[  4 -20  -7 -11   2   4  -8  22  -1  15  14  35 -16  -8  37 -24  -2  18
 -14 -12   1 -16 -32] -> J441
[-18  14  -6  13 -19  11  12 -18  27  -9   5 -43 -15   6  12 -21 -13  -1
   9 -13  18 -23  15] -> J747
[ 43  14  14  23 -16 -18  12  22  -1  16  15   4  -8  -8  -7  18  13  -3
  21  -8 -16 -17   5] -> J167
[ -1  15 -10   4 -26 -12   4 -19  20  24 -21   0  54   6  23  -6 -23  18
 -13 -13   9  -1  15] -> J711
[  4 -20  -7 -11   2   4  -8  22  -1  15  14  35 -16  -8  37 -24  -2  18
  24 -12   1 -16 -32] -> J764
shift -1: [2 4] => [1 3]
rev: [ 15  -1   9 -13 -13  18 -23] => J711
shift +1: [27] => [28]
shift -1: [14] => [13]
shift +1: [-8] => [-7]

[ -1  29 -22 -18  -2 -14   2 -34  -6  17 -11   1  -9]  J581
[-12 -52 -42  -2  29 -22 -18  -1   2  -6 -30 -23   9]  J513
[ 24 -10 -12  -6  -2 -42   5  -2 -22  17 -18 -23  -9]  J425
[ -6 -18 -12  -1  -2 -42   2 -52 -22  29 -23 -23  -9]  J61
shift -1: [ 29 -22 -18  -1] => [ 28 -23 -19  -2]
rev: [ 29 -22 -52   2 -42  -2  -1 -12 -18  -6] => J61
rev: [ -2   5 -42  -2] => J425
shift +1: [-23] => [-22]
shift -1: [-2] => [-3]
rev: [-18  17 -22  -2   5 -42  -2  -6] => J425
rev: [-18 -22  29  -2] => J513

[ 19  32 -36 -30   4  13   3]  J419
[-12 -10  32 -36  31 -14  18]  J781
[-16 -11  32   2   8  15  15]  J969
[ -7  -1  29 -42  25  -7   4]  J933
[-10 -12  20 -27   6  23   8]  J772
rev: [-36  32 -10] => J781
find: [-10 -12  20 -27   6  23   8] => J772
shift -1: [25] => [24]
rev: [ 4 -7 25] => J933
rev: [-14  31 -36  32 -10 -12] => J781
shift -1: [ -1  29 -42] => [ -2  28 -43]
shift +1: [ 8 15] => [ 9 16]

[  2  31   2   1  -2  -1   7  -1  31  10 -13   5  -4] = J549
[  1  26   4   2  -1  -2  15  -1  10   1 -11  11 -10] = J548
[ -2  -9  -2  43  -9 -15   4  -1  -3  10  21 -17  -1] = J889
[ -6 -14   3  -6   3   9  -2  -1 -17  10  -6  25   8] = J856
[ -3   2 -16 -11   2  -9 -14  -1   1  10 -11 -10  14] = J819
[ -4   1  -9   3   3   1   1  -1  -6  10 -19 -15   6] = J11
[ 1  0 -1  5 -2 -1  0 -1 -3 10  3 -3  1] = J914
[-3 -5  2  0  1  3  1 -1 -8 10 -1 12  4] = J182
[ -1  -8  -1  41  -8 -14   5  -1  -4  10  22 -12  -1] = J383
shift +1: [1] => [2]
rev: [-11  10   1] => J819
rev: [-1 -2  5 -1  0] => J914
rev: [1 3 1] => J182
rev: [10 -8 -1  1] => J182

[ 30  15   0  28  34 -32 -50] = J14
[  5   7   5  15  41 -38 -47] = J710
[ 13  13   8  15  35 -47 -34] = J795
[ 15  -9   6  34  42 -43 -48] = J278
[ 17   2   3  25  44 -37 -50] = J302
[  7   2  15  41  41 -38 -47] = J492
[ -2  -5  10  15  35 -34 -47] = J457
shift -1: [-37] => [-38]
rev: [-47 -34  35  15] => J457
shift +1: [30 15  0] => [31 16  1]
rev: [41 15  5  7] => J710
rev: [-38  41  41  15   2] => J492

[-1 -3 -1  0 -5 -4  2]  J530
[-13  -8  -4   3  -6 -26   5]  J366
[-1 -4 -1  1 -5 -3  2]  J802
[  1  -4  -1  -1 -45 -48   9]  J335
[-28 -12 -10   3 -18 -54   8]  J612
shift -1: [-1] => [-2]
rev: [-1 -4 -1] => J802
shift +1: [-3] => [-2]
shift -1: [-13  -8] => [-14  -9]
rev: [ 1 -1 -4 -1] => J802
shift -1: [-1] => [-2]
rev: [  9 -48] => J335

[-26 -27 -19 -30 -23  48] -> J565
[ 15  30 -26 -26 -25  50] -> J454
[ 15  30 -26 -19 -29  48] -> J685
[ 22  27 -21 -33 -21  53] -> J712
[ 21  27 -14 -30 -23  49] -> J905
find: [-26 -27 -19 -30 -23  48] => J565
find: [ 21  27 -14 -30 -23  49] => J905
rev: [-26 -26] => J454
rev: [ 48 -23 -30] => J565
rev: [ 48 -29 -19] => J685
shift -1: [-33 -21] => [-34 -22]

